Group, then class:
[  3.9 -13.9   5.2  -7.8   3.1  12.1   3.9 -21.6  -7.3   1.6  -0.7 -28.8
   8.2  14.8  -3.0   0.0  26.0 -10.8   4.3 -12.2   1.3  -0.7   1.1   4.0
   6.6 -22.5  17.8  -8.6   4.9  -8.7   3.6  -6.4  -2.9 -16.7   4.1 -21.3
  -1.7  -3.3  33.5   1.1  -4.9 -11.2 -29.2]
Z334.U
[  3.6 -20.2  -4.1 -11.6 -13.6  28.9  -1.7 -19.3   8.4   0.5   8.9  -7.8
 -10.3  14.1   1.3   7.0  -4.6   7.8   4.5 -10.7  -3.4  -2.1  -8.9 -17.1
  -1.8   6.3  15.2 -15.9  11.0   2.3   4.2  -5.1 -11.5   3.3   5.2  12.5
   7.5  27.1  -2.5   9.4  -9.4 -14.5  -5.3]
z389.W
[ 11.4  -7.4  -1.2   0.5 -12.7  -7.5   9.2  -0.9  -5.3  19.1  -1.5  -8.5
   8.5   7.4  64.1  -3.3  -0.8  -1.9   0.1   7.4  -7.2  -4.7  29.0  -4.7
  -5.6   6.4  -7.9   4.7  14.2  -4.2  -1.2   6.4   8.6  -7.0 -15.1 -14.0
   1.8   7.5   3.5   2.1  -0.6  19.7 -10.4]
z171.G
[ -7.4 -23.0   7.0 -14.3  -8.2  38.3   4.6 -25.7  -6.7  -6.3  -4.2 -10.9
   0.3  10.3   6.2   5.1   4.5 -11.4   7.4   3.1   0.6   2.6  -6.2  -9.1
   3.4  13.5  10.4 -26.5 -73.7  -3.9  -0.2  10.6   1.9   1.9  14.3   0.0
   8.8  33.8   7.5  -9.8  -5.5 -29.0 -15.6]
z389.W
[-18.2  20.2  -5.4  14.1   9.2 -37.3  -9.0   6.5 -10.6   4.5  -1.4 -20.7
  11.7   5.6  -3.3 -17.2   6.3  10.4  -3.7  -2.9  -2.9  -9.8  12.2  11.2
  -3.6 -18.7   4.1   7.4   9.1 -16.3  -3.9  -2.0  19.5 -26.1 -13.4  -6.6
   2.8 -25.6  33.9  22.1   2.4  14.8 -16.1]
z171.Q
[ 28.4 -36.4  24.1 -19.3 -21.0  40.3   4.9 -15.8 -11.6  -3.0   9.2  19.2
   2.4  13.9  17.8  13.2  14.3  -9.7  15.4 -11.0  19.7  10.3  -2.5 -16.8
   3.0  41.3 -15.0 -14.4   1.3 -13.6  16.9  20.0 -11.7   6.7  16.0 -17.7
  25.0  27.6   1.3 -23.3  -7.7   0.5 -31.0]
z619.H
[-19.6  20.2 -21.4  12.4  15.1 -22.7 -26.3  -4.3  20.5   7.8   0.7 -45.6
  -2.8  15.5 -16.0  -6.1   6.8  -6.7  -3.3 -18.1 -16.8  -2.1   5.1  19.5
  -0.6 -55.5  47.0  -3.6   5.9   5.6   4.8 -13.6  19.2 -43.6 -10.8   6.5
  -6.5 -16.5  24.2  42.4  -6.7  -3.4 -20.1]
Z334.B
[  2.8 -18.1   0.3 -19.3  -8.1  31.1   3.2 -18.2   3.1   1.1   9.6 -10.8
   5.4  13.1   2.7  20.1   4.2  -4.1   8.9 -13.7   6.5  -5.4 -12.8   6.4
  -2.9   1.8  -0.4 -14.2   1.5  -2.0  12.1   4.1 -17.2   3.1  15.5 -11.4
  30.1  15.8  -4.9  -0.3   3.0 -11.3 -14.7]
z389.W
[ -5.1 -18.1 -10.8  -9.2  -4.7  12.0  -4.0 -13.5  -1.3   4.7  -1.5 -15.8
   0.9  17.0  -0.7  -4.7  28.1   1.2  -1.0 -26.0  10.8  -0.4  -4.2  10.6
  11.5 -19.3  -2.7  -6.6   9.3   3.9   1.6   0.1  -8.8  -2.9  -1.1 -21.6
  -0.5  -5.0  18.8  -6.2  -2.0   0.7 -15.4]
Z334.B
[ 15.5  -6.7  -2.5   0.9   1.6 -24.9   6.7   2.6  -2.8  13.0   2.7   6.7
   4.7   0.4   4.9 -10.8   0.8   9.7   5.5  11.9   0.3  -5.8   4.5   2.2
  -3.9   7.5  -5.5  12.1  10.2  -5.5 -19.0  16.3  -4.2  -5.8  -7.4 -10.4
  -3.5  -0.3  -6.2 -26.1  -5.6  27.5   3.4]
z171.G
[ -0.4 -19.3   1.7  -0.8  -7.5 -20.6   7.8   5.9 -19.9  25.6  -0.6  -5.7
   6.0   1.6  13.0  -5.8 -14.3   8.2  -7.5  19.3   1.1   5.9   6.6   6.8
  -4.2  -4.0 -16.5  19.9  14.9   2.7  -2.9   2.3  -5.3  -6.3  -7.6  -4.5
 -10.3  13.5  38.2 -10.0   4.4  25.8  10.7]
z171.R
[ -2.0 -26.2   6.2 -19.5   4.3  14.5  -1.0 -19.8   3.9   0.7  -3.2 -16.2
   3.6   8.4   3.5   9.2   9.2  -2.7   1.2  -2.0   6.6  -9.5  -8.2  -7.9
   6.7 -13.9  -2.5  -4.9   6.8   1.0   8.3  -6.3  -8.8  -8.9   3.0 -16.7
  -3.9  -0.9  16.4 -11.3  -4.9  -6.7 -20.2]
z389.N
[ -8.6 -13.1  -2.2   0.8  -8.4  20.1 -16.0 -18.0  15.4  -9.3  -1.6 -12.3
  -8.7  20.1   1.0  13.1   2.7 -13.8   4.9 -12.2   4.4 -13.4   0.9   0.9
  -2.3 -30.2  17.2 -23.3   9.1   4.6  15.3  -9.5  -7.8  -9.9   1.8   6.6
  19.0  18.4  -5.4  16.1  -0.5 -21.0 -15.3]
z389.M
[ -2.3 -23.1   5.7 -19.3 -14.5  38.6 -11.0 -24.6  -1.9  -5.6   4.2  29.5
  -6.9  20.3   6.7   6.2  -3.5  -6.0  10.6 -10.3  -2.1  -7.6  -2.1 -18.8
 -11.4  -9.9  16.9 -15.4  -0.6  71.8  25.0 -10.8  -4.3   6.7   5.5  -5.3
  24.1  19.4  -0.7   6.7   5.4   4.4 -47.2]
z389.W
[-26.8  22.5 -22.8  27.4  13.6 -56.0 -16.5   8.2  10.0  11.3  -2.9 -32.0
   8.5  14.8   5.3 -14.6  -2.9   1.0 -18.0  -2.4 -12.5 -11.0  15.5   9.5
  -3.8 -61.3  34.5  -6.5  11.2  -0.7 -10.7  -8.1  35.3 -28.5 -18.6   4.1
  -2.7 -28.4  28.0  35.7  -5.7   0.6  -8.8]
z171.Q
[-14.2  -8.7  -3.0  -2.4 -12.7  14.3  -3.0 -20.3  11.4 -16.2  -3.2 -10.2
 -14.0  20.2   7.2  24.0   4.8  -6.2   1.8  -5.9   6.0   0.5  -8.7   5.8
  -9.7 -28.2  22.3  -3.2  -2.6  -9.7  23.5 -21.4  -9.5  -6.2  -0.2   7.2
  14.6   5.5   7.3  11.7  -2.3 -15.0 -10.0]
z389.M
[ -0.1 -16.8  10.2   1.3  -8.6  -2.0  27.3  -6.0 -18.3   1.5  -6.3   6.6
   1.1   0.8  24.2  -8.4   9.8   5.3  -1.3  12.2   2.5  -4.1  11.6  -2.0
   0.4  11.1 -24.3  10.9  18.9   2.9  -3.4  15.3  15.2   2.2 -13.2 -12.3
   9.6   7.3   6.2 -24.9   6.6  20.6  -5.4]
z171.G
[ -3.0 -33.5  -1.2 -11.3  -3.9  23.5  -5.6 -20.7   1.0  -4.1  -7.8 -17.2
   0.6  -5.3  -5.9   2.8  11.2  -3.0   4.6  -1.6  -3.1  -3.0 -10.7  -8.1
  10.5 -11.7   2.6 -14.7  10.0  -2.3   9.3 -18.3 -16.1  -8.6   5.3 -14.0
  -8.8  15.8  35.8  -4.0   0.1  -7.2 -11.7]
z389.N
[ -7.6 -10.0  -1.4   2.9   6.0 -20.6  -0.5  -0.8  -7.9  10.9  -0.7 -13.1
  10.4  -1.0   8.5  -1.8 -14.1   9.1  -6.6   8.6  -3.0 -10.6   6.1  12.0
  -5.6   3.4 -12.7  23.5   9.1  -6.0  -5.5   3.5  19.0  -6.4   0.3  -8.9
  -7.6  -2.4  21.5   2.6   6.4  21.5   0.6]
z171.G
[-10.6 -33.1  -3.9 -12.6 -22.0   4.6  -7.0  -9.4 -15.9  -8.2  -4.4 -22.2
  -7.2  22.0   7.4 -12.4  17.2   6.8 -15.3 -22.2 -12.0   1.2   5.0  -1.2
  14.5 -10.8  22.3  -7.4  21.0 -10.1   3.1 -12.8  13.4 -17.9   0.1 -11.4
  -4.9   7.7  39.5  11.5  -3.0   5.0 -18.9]
Z334.B

Group and class of each row:
[ 16.9 -18.6   2.7  20.4 -77.1 -37.8  21.4   4.7  12.0  15.1  -1.4  30.7
   7.5 -11.4 -13.1   8.6   0.4  10.3  10.5 -17.2  -2.9  15.7   0.1  -9.7
  17.2 -37.0  37.9  -1.9  15.9 -24.0 -42.2  41.9 -58.2  -9.5 -36.7  36.1
   5.2  20.2 -20.7  32.2 -21.2  20.6 -11.6]
K.<56>
[ 15.7  -5.2  13.2   8.5 -27.7 -29.5   4.9  10.6   5.1  15.4  -3.7  21.2
   6.4 -22.8  -9.4   6.9  -9.5   2.0 -17.8  -5.5 -20.9  19.6 -13.5  -0.7
   6.2 -24.5  13.7  17.8   8.6  -9.5 -33.1  28.7  -9.5   7.2 -39.4  29.3
  -3.7   7.0 -16.2  16.0 -28.6  25.6 -10.7]
K.<67>
[ -0.5  -7.2  -0.1  -1.3  -5.3  17.5  -2.0   0.9 -22.6  -2.3   5.3 -10.5
  -4.0  15.9   2.5   9.0   8.4  16.4  44.6 -10.3  10.8  -1.6  -4.6 -13.2
  -0.6   6.0   0.1 -13.9  -5.8 -16.9  17.3  -9.1 -23.7 -13.4   8.7 -13.2
  10.2   5.7  10.1  -4.1  11.1   9.8   5.7]
A.<68>
[  7.7  -5.6   5.2   1.3 -23.5 -16.7   2.9  12.7   6.0  -0.9   4.5  19.6
  10.7 -17.3  -7.6   6.1  -1.5   1.4 -10.9  -6.3 -10.4  19.6 -12.4   2.2
   7.1 -36.9  23.0  -3.2   5.4 -21.9 -31.7  23.1 -14.5 -11.3 -29.0  17.1
  -7.2  22.1  -8.2  20.3 -21.3  20.4  -6.6]
K.<62>
[  9.9  10.6  -0.5 -12.1   4.8   9.1  14.4  14.1  -9.9   9.3  26.4  15.7
   9.6  -2.2  -4.2  -1.9   2.9   3.2 -24.5   0.0   0.8  18.4 -20.3   0.2
  10.9 -24.5  18.0   0.3  19.6  -8.5 -11.6  -0.5  12.2   1.8 -11.8  -2.4
   1.5  23.2   5.8  24.0 -23.1  18.7  11.5]
K.<62>
[ 15.4 -11.6  -3.6  11.5 -79.6 -39.1  20.6  12.2  19.7  10.6  -1.1  48.6
  15.3 -12.6 -20.9  16.7   5.8   7.9  18.9 -17.2   9.1  19.7   4.1  -7.2
  28.3 -52.9  40.1  -2.8  11.8 -47.4 -55.9  58.2 -78.7 -18.3 -41.5  40.5
   2.3  27.1 -23.9  46.6 -38.5  27.2 -16.1]
K.<56>
[  5.6 -13.6  18.4  15.0 -17.2  -6.5  16.1   6.7 -14.0  -1.4  11.6  39.6
   4.2 -13.5 -12.3  27.8   7.0  -0.4  18.2 -18.9  25.3  -1.5  -3.0   1.9
   2.9  -6.2  11.7 -18.2  -0.1 -17.5 -38.6  24.1 -29.8 -31.0 -25.6   2.9
   5.9  21.7  -5.5  18.2 -13.0  17.0   4.8]
A.<68>
[  5.1  -1.3   7.9  -5.1 -25.5  -3.7  26.9   6.5 -11.2   5.2  13.3  42.5
   3.7 -15.4 -10.8  23.7  11.8   3.1  13.5 -23.4   7.8   9.7  -8.2  -4.4
  11.5 -17.3  27.7 -14.3  13.7 -21.8 -27.1  26.7 -35.0 -20.8 -32.5  12.6
  16.5  30.0  -7.1  33.2 -31.5   8.8  15.5]
A.<68>
[  3.1   2.6   2.7  -5.9  -9.8  -1.1   4.7   6.2  -9.0   4.8  18.5  12.0
   1.1 -11.1  -8.7   0.8  10.3  -0.5 -13.0   3.2  14.2  12.2 -11.2   6.0
  11.9 -16.1  17.6  -1.3  15.5  -6.0 -12.1   1.4   9.2   3.3 -11.9   0.4
  -0.2  15.5  -0.4  12.1  -7.1  16.6   2.0]
K.<56>
[ -5.7  30.2   3.1 -22.4  60.7  25.2   3.9   2.3 -33.3  -6.8  24.6  21.6
   8.2 -15.7  -3.8  16.1   4.5  -7.6 -21.7  -7.2 -10.4 -18.4 -14.5  -8.4
   2.5 -11.1  -0.5 -14.1  -5.7  -9.8  13.5 -18.9  12.8  -9.8  -5.6 -14.8
  11.4  28.1  20.5  12.9 -21.8   8.9  21.7]
A.<61>
[ 10.9 -17.2   4.0  19.4 -58.8 -32.6  10.2   4.6  13.9   8.5   1.4  27.1
   8.1   3.5 -14.2   4.1   0.3  13.6  49.5  -0.4  -8.6  11.8   3.0  -7.5
  17.6 -40.9  33.2 -12.0   9.2 -18.6 -36.2  26.4 -36.4  -4.7 -34.0  28.6
   0.0   8.8 -18.1  28.3 -14.5  22.2 -15.7]
K.<62>
[ 14.6  -2.9  16.5   7.1 -10.0 -13.0  10.4   7.3 -13.2   8.5   4.3  34.8
   2.5 -28.4  -0.6  21.9   8.0  -5.8  -0.4 -12.3  -4.7   9.2 -18.7  13.8
   6.4 -18.3  12.4 -15.2   1.8  -9.1 -26.9  21.9 -30.5 -11.3 -33.6  13.1
  11.9  26.3  -6.0  26.0 -26.0  16.0  10.7]
A.<61>
[ 11.2 -13.7  -1.8   3.0 -28.0  -5.9  10.2   7.5  -9.5  -3.8   9.7  26.3
  -4.5  -2.9  -8.0  19.4  18.7  -6.3  40.6 -16.8  27.1  -6.7  14.3 -11.9
  22.6   8.7   8.7 -23.1  -0.2 -28.9 -23.5  26.6 -54.2 -22.5 -11.9  11.1
  13.6   6.0  -0.5  25.8  -7.1   4.4   6.8]
A.<68>
[  2.0  16.2 -10.7   4.4 -20.5   7.8 -11.5   6.2   0.6   1.3  -1.1  33.7
  13.7   1.6 -13.7  21.4   7.5  -0.4   3.9  -8.9  -9.6 -15.8   7.6  -3.9
  26.8 -48.1  18.9 -18.6  14.6 -40.7 -20.0   6.1 -40.5  -9.4 -25.0  19.5
  12.4  15.0   2.6  37.4 -33.9   7.6  15.1]
K.<56>
[ 11.6   4.0  -4.4  13.0 -47.2 -10.9  14.4 -11.6  13.7   9.7  -6.7  42.4
  13.4 -10.2 -19.0  13.9  10.7  -1.6  -7.1  -8.4  -2.4   3.0  11.7  -2.9
  33.7 -41.0  30.4 -14.6   4.3 -28.0 -31.6  37.5 -48.0  -8.2 -38.6  29.6
   3.1  21.8 -11.7  46.8 -36.4  13.6  -0.7]
K.<56>
[  4.6 -15.5  22.2  10.2 -27.7 -12.5   9.2  15.1 -17.4  -7.7  10.5  38.1
  -2.9  -6.6  -6.8  20.7   6.1  -5.3  21.5 -18.0  -7.1   8.8 -14.8   2.5
   6.7 -21.3  13.3 -17.7  -5.7 -21.5 -23.1  20.1 -47.0 -17.8 -29.6  11.4
  16.0  18.3 -10.3  22.5 -20.1  18.9  -4.5]
A.<53>
[  3.4   5.7  -6.3   8.7 -23.4  -2.1  -1.5   0.7   7.4   5.0   3.3  12.2
  15.1  -1.4  -7.1  -1.6  -0.5  -3.9 -18.2  -3.8 -12.4   9.4 -32.2   1.8
  13.9 -28.5  22.8   4.1  11.9 -16.7  -8.5   9.9  -2.9   4.4 -12.6  13.0
  -1.7  18.6  -4.5  19.6 -21.7   8.8   0.4]
K.<62>
[ 11.2  -3.9  -2.2  16.4 -50.1 -11.3   7.8  12.2   8.2   1.9  -6.3  38.2
  28.5  -9.7 -20.5  11.7   0.5   1.0  -7.0 -11.7 -34.1   2.8  -2.7   2.5
  27.6 -51.2  36.8 -14.6  -3.7 -46.3 -34.4  32.8 -53.9  -2.7 -47.0  39.0
   5.6  25.1 -13.1  43.6 -44.1  27.1   3.9]
K.<67>
[  1.3   3.9  -1.9  -4.5  25.9  12.7   6.2   8.5 -41.9  -5.4  -5.9  12.9
   7.6 -14.8  -0.5  19.4   8.2  -2.1   3.9 -21.3   3.6 -10.4 -17.5   9.7
   5.8 -19.9  13.0 -19.5 -14.7 -17.8  -3.9   0.5 -10.9  -4.2 -13.1  -3.4
  14.2  21.3  12.7  19.5 -14.3  14.8  12.4]
A.<61>
[ 11.8  -8.5  25.1  -4.8  -6.2 -17.7  16.7  12.0 -12.5   3.2  14.0  34.2
  -1.5 -33.1  -0.8  11.5   3.4  -5.2  -0.5 -11.4   6.1   4.2 -19.7  12.2
  -2.7  -1.8   9.9  -8.9   1.7   7.4 -30.2  17.6  -8.7  -8.5 -26.4   3.6
  10.6  21.7   0.7  15.7 -16.1   9.6   8.3]
A.<68>
[ 19.3  -8.1  11.6  19.1 -67.3 -28.5  18.5   8.6  15.1  13.9   2.6  40.7
   9.5 -25.0 -14.0  27.0   8.4  -3.1  -6.2  -7.8  -3.2  13.9 -18.2  -2.8
  17.2 -35.0  30.0  -4.7  16.5 -20.4 -43.9  49.2 -46.2  -7.9 -51.7  28.6
  -2.6  20.6 -16.3  29.1 -36.3  25.9  -3.3]
K.<62>
[ 10.0 -23.2  14.4  12.5 -35.0 -28.2   0.6   9.7  -6.3  -4.0   2.7   2.1
 -30.0 -12.1  -8.4  19.1  -8.0  13.6  18.3 -18.7 -20.5   4.5 -13.5  -3.7
  -5.5 -11.2  19.3 -11.3 -16.6  -1.9 -29.0  35.8 -47.5  -8.5 -35.9  20.5
   7.7  17.3 -18.0   7.6  -9.1  21.6  -1.2]
A.<53>
[  8.3 -13.4  14.8  -1.5 -15.8  -0.1  14.1  12.1 -20.3   7.5   6.1  22.1
  -6.0  -1.7  -2.4  27.1  18.1  11.7  27.3 -16.1  11.1  -1.4  -2.4  -0.8
   2.0  -3.8   4.8 -27.3  -5.3 -33.8 -16.8  16.4 -47.0 -19.2 -22.9   0.1
  15.7  17.0   0.2  16.0 -14.2  18.0  10.5]
A.<61>
[ 18.1  -4.6   9.6   7.9 -19.4 -16.2  -2.8  11.0  -3.9  12.6  10.5  10.5
  -0.1  -7.0 -18.7   7.8 -10.7  10.7  -8.0  -5.5 -29.0   4.2 -30.3   5.4
   6.8 -33.4  30.1  -8.7   8.9 -13.5 -13.2   5.8 -20.9   3.2 -35.7   9.1
  12.9  17.6  -5.0  17.4 -32.4  26.4   7.8]
K.<62>
[ 16.7  -4.7   0.0  23.4 -76.9 -23.4   5.5  -2.2  20.6  13.8  -7.0  21.1
   2.0  -4.1 -12.2   6.7  -0.2   9.2  22.7  -4.2   0.8   1.1   8.9 -11.6
  20.9 -17.1  25.1  -2.5  12.9 -26.5 -53.3  35.9 -53.4  -8.5 -24.8  21.4
  11.6   5.6 -15.8  19.7  -8.9  15.2  -9.4]
K.<56>
[  6.4   0.5  20.1   3.2  -3.0  -4.7  17.4   3.9 -10.1   3.4 -16.3  31.8
   0.2 -16.0  -6.1  22.9  13.7  -2.6  13.6 -18.2 -11.3  -3.6  -3.4   4.5
  12.5 -22.3  11.8 -21.3  -6.5 -16.0 -19.8  24.7 -43.2  -7.3 -30.7  20.1
   7.9  20.3  -6.2  20.6 -22.3  15.3   9.3]
A.<68>
[ 22.9 -21.5  29.9   6.5 -40.0 -40.0  25.0  11.4  -7.0  10.2  16.7  47.7
   4.2 -39.2  -9.1  18.1  -2.1  -6.2 -14.8  -1.4   1.2  20.5 -23.2  13.6
   2.5 -25.2  21.6   5.0  37.6   4.9 -39.4  43.8 -11.7   0.5 -42.6   3.0
  -1.7  29.6 -15.9  23.2 -26.4  23.7  -0.1]
A.<61>
[  2.0   6.8 -29.8   6.1 -31.1   1.9   6.3  -0.3  10.8   0.4  -2.1  21.9
   2.2   9.7  -8.4  11.6  13.7   1.1  20.3 -12.2   8.0  -0.8   2.9  -3.6
  19.4 -13.5  16.4 -15.9  -2.1 -30.0 -15.7  13.3 -36.8 -11.5 -13.3  19.2
   7.7   7.8  -5.0  29.7 -15.9  10.2   2.0]
K.<56>
[  0.1   9.4  11.2  -6.9  13.3   4.2  19.1  10.7 -17.6   0.0  15.6  43.6
  -0.6 -33.5 -14.3  21.9   5.2 -10.2 -20.3  12.6  -5.6   2.7 -24.9  12.2
  13.7 -23.6  14.2 -13.3   4.6 -21.7 -22.0  14.7 -11.7   1.6 -30.2   6.7
   7.6  33.0   2.4  28.8 -38.6   7.1  24.8]
A.<68>
[ 17.2 -11.2  18.1  -0.7 -20.7  -8.4   6.6   9.7 -21.3  -7.2  15.0  25.9
   3.4 -14.3   2.1  26.5   7.0   2.3  28.1 -22.0   8.1   3.0 -13.2   2.7
   7.8 -18.6  10.9 -27.6  -2.6 -28.3 -26.5  22.7 -56.6 -19.3 -28.6  13.0
  16.8  26.2  -4.5  15.8 -16.8  18.4   4.6]
A.<61>
[ 14.6   0.0   4.3  10.6 -16.0  -4.8   5.7   9.3   0.3  10.2   1.7  28.8
   9.1 -13.6  -8.1   7.9   2.4  -6.5 -19.9  -4.3  -8.6  15.8 -10.8   7.8
  22.1 -28.9   9.5  -1.1  12.8 -21.9 -22.9  22.6 -14.5  -3.5 -31.4  19.3
   1.1  20.3  -6.6  24.4 -13.4   5.4  -6.5]
K.<56>
